Below is a small trained network, with its code and all its weights. Each question gives an input and a class and asks what happens when units are switched off, that is, made to give their printed mean instead of their output.

import numpy as np


def w(rows, s, z=0):
    codes = np.array(rows[::2]) - 128.0
    scale = np.full(codes.shape[1], s)
    scale[-1] = z or s
    return codes * scale


def f(y):
    return y / 2 * (1 + np.tanh(0.7978845608 * (y + 0.044715 * y**3)))


def log_softmax(a):
    a = a - a.max(-1, keepdims=True)
    return a - np.log(np.exp(a).sum(-1, keepdims=True))


def net(x, mask):
    res = np.array(x, float).reshape(1, 4) / 4 @ E
    y = f(res @ A[0][:, :-1].T + A[0][:, -1])
    res = res + np.where(mask, y, B[0][:, -1]) @ B[0][:, :-1]
    return log_softmax(res[-1] @ U[:, :-1].T + U[:, -1])


A, B = {}, {}
E = w([
[111,173,92,87,139,160,208,99,165],'x0',
[148,92,87,93,90,67,193,126,41],'x1',
[163,164,80,94,181,60,113,165,136],'x2',
[185,114,133,180,123,72,123,81,249],'x3',
],0.013)
A[0] = w([
[81,207,115,198,221,187,78,170,171,62],'n0',
[138,117,163,156,114,114,56,209,71,87],'n1',
[179,54,109,155,96,88,192,85,91,65],'n2',
[168,131,119,148,118,78,118,83,188,59],'n3',
[93,232,69,129,118,159,229,79,168,141],'n4',
[123,40,64,47,115,70,150,131,85,56],'n5',
[96,87,161,117,32,171,168,126,134,131],'n6',
[188,214,33,104,197,21,110,222,167,106],'n7',
[149,71,156,129,148,72,137,93,207,46],'n8',
[156,117,104,120,88,58,175,92,103,92],'n9',
[201,115,147,203,99,72,148,9,155,106],'n10',
[98,255,129,88,138,150,174,39,146,14],'n11',
[104,91,128,152,135,102,45,128,118,4],'n12',
[97,142,136,104,127,206,106,185,59,9],'n13',
[121,64,206,169,90,59,43,147,111,68],'n14',
[101,174,138,22,190,124,102,175,82,17],'n15',
[136,210,143,158,123,157,64,114,168,129],'n16',
[187,112,108,191,87,105,47,150,101,74],'n17',
[95,66,141,173,18,186,133,6,136,85],'n18',
[124,138,115,121,170,159,209,87,148,51],'n19',
],0.0088,0.0031)
B[0] = w([
[114,45,145,104,143,206,71,54,106,200],'n0',
[136,178,116,142,49,67,160,95,116,187],'n1',
[139,59,148,77,156,211,93,57,88,185],'n2',
[67,104,45,161,162,139,169,171,137,185],'n3',
[145,163,201,165,41,23,178,111,96,214],'n4',
[116,25,162,91,178,168,126,85,138,203],'n5',
[135,108,164,127,122,124,68,188,239,168],'n6',
[164,112,134,67,88,160,83,205,199,248],'n7',
[62,72,75,166,103,148,151,132,113,186],'n8',
[136,51,185,117,149,181,121,73,94,183],'n9',
[22,120,84,189,177,126,154,161,97,210],'n10',
[148,151,131,132,67,85,194,82,128,182],'n11',
[134,148,143,123,109,112,179,88,164,155],'n12',
[62,90,2,164,132,137,208,142,142,182],'n13',
[206,124,125,156,54,76,240,99,117,201],'n14',
[116,93,77,173,107,137,132,150,182,184],'n15',
[186,60,145,105,178,158,116,51,74,182],'n16',
[156,142,133,149,62,84,170,110,149,178],'n17',
[170,109,150,45,111,162,67,242,208,197],'n18',
[150,190,171,142,100,88,168,111,148,164],'n19',
],0.0084,0.014)
U = w([
[4,118,47,176,131,132,168,158,124,111],'0',
[190,155,152,147,61,56,171,70,125,110],'1',
[150,83,155,108,170,176,98,20,102,103],'2',
[181,125,136,91,104,136,89,247,188,87],'3',
[139,136,146,139,139,108,104,162,103,250],'4',
[133,204,143,153,203,90,104,126,86,68],'5',
[136,207,150,167,223,90,111,132,85,71],'6',
],0.015,0.024)

Each question gives the input, the list of numbers given to net, and the class t.
The units are the neurons (one row each of A and B). Each row of codes is followed by its name. A weight is (code - 128) times the scale printed after its matrix; where a second scale follows, it is the last column's (A, B and U).
mask holds one flag per neuron, in row order. A switched-off neuron (its flag False) gives its mean, the last column of its row in B, instead of its output. The means were averaged over made-up inputs and are rounded, as every weight is.
A unit's drop is (log p(t) with every unit on - log p(t) with that unit switched off) / (log p(t) with every unit on - log p(t) with every unit switched off).
The circuit of an input: a set's keep is (log p(t) with only the set's units on - log p(t) with every unit switched off) / (log p(t) with every unit on - log p(t) with every unit switched off). Starting from the 12 units with the biggest drops (on a tie, the unit counted first), units are removed one at a time, each time the one whose removal leaves the highest keep (on an exact tie, the one counted first), for as long as the keep stays at least 0.8.
units of the circuit, in order: the units of the circuit, biggest drop first
most important unit: the unit with the biggest drop
top k neurons: the k neurons with the biggest drops, biggest first
drop when u is switched off: that unit's drop, to one decimal
input [-4,-1,0,-6], class 0: units of the circuit, in order => n13
input [5,4,-7,-6], class 3: top 3 neurons => n18; n6; n10
input [-1,-4,3,4], class 0: units of the circuit, in order => n3; n8
input [4,3,-5,-4], class 3: units of the circuit, in order => n6; n18
input [-3,-6,6,0], class 2: top 4 neurons => n0; n16; n18; n6
input [-8,3,7,2], class 1: top 2 neurons => n14; n1
input [5,-6,3,-1], class 2: top 4 neurons => n0; n14; n16; n1
input [6,4,5,6], class 0: top 4 neurons => n10; n3; n8; n14
input [0,0,-4,4], class 0: top 2 neurons => n7; n10
input [-8,-2,-8,4], class 1: top 4 neurons => n14; n7; n17; n1
input [-5,-3,5,6], class 0: top 3 neurons => n3; n10; n8
input [-3,-7,7,4], class 2: top 2 neurons => n0; n16
input [-7,-7,-8,-8], class 0: top 2 neurons => n13; n7
input [-4,-3,3,1], class 1: top 2 neurons => n18; n14
input [6,4,-8,-1], class 3: units of the circuit, in order => n18
input [6,4,-6,-1], class 1: top 2 neurons => n4; n7
input [-6,-6,0,-1], class 1: top 2 neurons => n14; n1
input [-8,-5,7,-8], class 0: top 2 neurons => n13; n15
input [8,-6,6,5], class 1: top 2 neurons => n4; n11
input [4,3,-4,6], class 0: most important unit => n10
input [-6,-3,7,-8], class 0: drop when n13 is switched off => 1.2
input [5,3,7,-3], class 3: drop when n7 is switched off => 1.6
input [4,-1,-5,0], class 3: drop when n6 is switched off => 0.2
input [-6,1,-4,-4], class 1: drop when n13 is switched off => 0.0
